Below is a small trained network, with its code and all its weights. Each question gives an input and a class and asks what happens when units are switched off, that is, made to give their printed mean instead of their output.

import numpy as np


def w(rows, s, z=0):
    codes = np.array(rows[::2]) - 128.0
    scale = np.full(codes.shape[1], s)
    scale[-1] = z or s
    return codes * scale


def f(y):
    return np.maximum(y, 0)


def log_softmax(a):
    a = a - a.max(-1, keepdims=True)
    return a - np.log(np.exp(a).sum(-1, keepdims=True))


def net(x, mask):
    res = np.array(x, float).reshape(1, 5) / 4 @ E
    y = f(res @ A[0][:, :-1].T + A[0][:, -1])
    res = res + np.where(mask, y, B[0][:, -1]) @ B[0][:, :-1]
    return log_softmax(res[-1] @ U[:, :-1].T + U[:, -1])


A, B = {}, {}
E = w([
[2,74,106,120,80,174],'x0',
[90,106,202,193,208,66],'x1',
[153,82,7,217,190,133],'x2',
[128,131,130,129,132,139],'x3',
[136,100,135,113,130,130],'x4',
],0.012)
A[0] = w([
[160,151,75,110,68,191,34],'neuron 0',
[135,96,54,193,161,104,157],'neuron 1',
[159,78,53,193,138,165,201],'neuron 2',
[155,81,59,150,182,141,156],'neuron 3',
[195,185,152,126,175,115,93],'neuron 4',
[35,130,138,91,151,157,123],'neuron 5',
[59,127,183,220,176,59,11],'neuron 6',
[142,121,234,76,103,164,233],'neuron 7',
[91,109,130,115,160,139,42],'neuron 8',
[31,91,125,118,106,124,55],'neuron 9',
[208,107,183,133,118,113,120],'neuron 10',
[221,159,160,127,148,100,81],'neuron 11',
[58,112,124,138,108,153,69],'neuron 12',
[120,99,148,92,202,153,147],'neuron 13',
[101,73,190,116,182,65,64],'neuron 14',
[107,189,181,35,61,81,177],'neuron 15',
[167,128,45,57,57,139,84],'neuron 16',
[159,74,56,181,160,173,147],'neuron 17',
[247,142,122,134,132,138,69],'neuron 18',
[133,156,124,55,87,101,32],'neuron 19',
[5,108,91,162,74,165,151],'neuron 20',
[107,171,225,125,141,183,176],'neuron 21',
[158,104,86,107,56,136,16],'neuron 22',
[180,180,135,104,170,114,107],'neuron 23',
[135,114,93,157,127,119,157],'neuron 24',
[80,75,119,144,69,135,54],'neuron 25',
[152,193,123,115,172,78,159],'neuron 26',
[90,83,205,186,201,128,5],'neuron 27',
],0.013,0.0023)
B[0] = w([
[162,152,226,235,142,254,208],'neuron 0',
[120,172,120,64,30,40,247],'neuron 1',
[113,157,221,67,71,57,251],'neuron 2',
[125,193,137,56,83,14,233],'neuron 3',
[109,71,56,88,212,111,206],'neuron 4',
[51,92,55,102,132,153,196],'neuron 5',
[184,190,174,210,171,197,247],'neuron 6',
[118,155,160,54,31,100,214],'neuron 7',
[132,127,13,184,144,144,153],'neuron 8',
[101,60,53,117,148,141,209],'neuron 9',
[26,24,82,121,128,136,181],'neuron 10',
[95,79,57,86,226,163,209],'neuron 11',
[79,77,54,70,200,164,190],'neuron 12',
[184,155,141,131,149,121,159],'neuron 13',
[192,181,153,217,137,125,207],'neuron 14',
[97,178,168,99,71,26,230],'neuron 15',
[193,195,211,253,216,190,227],'neuron 16',
[98,155,175,85,27,76,246],'neuron 17',
[114,74,54,131,201,163,209],'neuron 18',
[161,176,150,128,104,122,175],'neuron 19',
[149,43,93,101,195,131,254],'neuron 20',
[121,183,153,67,24,72,194],'neuron 21',
[177,139,117,239,130,243,185],'neuron 22',
[82,36,88,71,210,157,188],'neuron 23',
[114,141,112,120,54,36,177],'neuron 24',
[54,31,85,161,174,121,193],'neuron 25',
[89,98,90,112,129,136,191],'neuron 26',
[214,195,202,207,188,201,228],'neuron 27',
],0.0065,0.015)
U = w([
[112,173,123,78,32,56,251],'0',
[94,23,10,116,192,144,28],'1',
[217,188,149,236,157,187,162],'2',
],0.012,0.0011)

Each question gives the input, the list of numbers given to net, and the class t.
The units are the neurons (one row each of A and B). Each row of codes is followed by its name. A weight is (code - 128) times the scale printed after its matrix; where a second scale follows, it is the last column's (A, B and U).
mask holds one flag per neuron, in row order. A switched-off neuron (its flag False) gives its mean, the last column of its row in B, instead of its output. The means were averaged over made-up inputs and are rounded, as every weight is.
A unit's drop is (log p(t) with every unit on - log p(t) with that unit switched off) / (log p(t) with every unit on - log p(t) with every unit switched off).
most important unit: the unit with the biggest drop
top k neurons: the k neurons with the biggest drops, biggest first
drop of u: that unit's drop, to one decimal
input [7,7,-6,-7,6], class 1: top 2 neurons => neuron 9; neuron 5
input [0,5,5,-1,4], class 0: top 3 neurons => neuron 1; neuron 16; neuron 3
input [-2,1,2,2,-6], class 0: most important unit => neuron 20
input [2,-7,7,6,-4], class 0: top 3 neurons => neuron 17; neuron 2; neuron 3
input [5,-7,-5,-3,8], class 2: top 2 neurons => neuron 16; neuron 0
input [5,-7,-2,3,4], class 2: top 2 neurons => neuron 16; neuron 0
input [6,7,2,-4,-5], class 2: top 2 neurons => neuron 6; neuron 27
input [5,7,1,-4,-7], class 2: top 2 neurons => neuron 6; neuron 27
input [-1,8,6,6,7], class 2: top 2 neurons => neuron 27; neuron 6
input [5,1,-4,-4,8], class 1: drop of neuron 3 => 0.3
input [-6,6,-5,-8,-5], class 1: drop of neuron 16 => 0.3
input [4,7,-1,5,4], class 2: drop of neuron 13 => 0.0
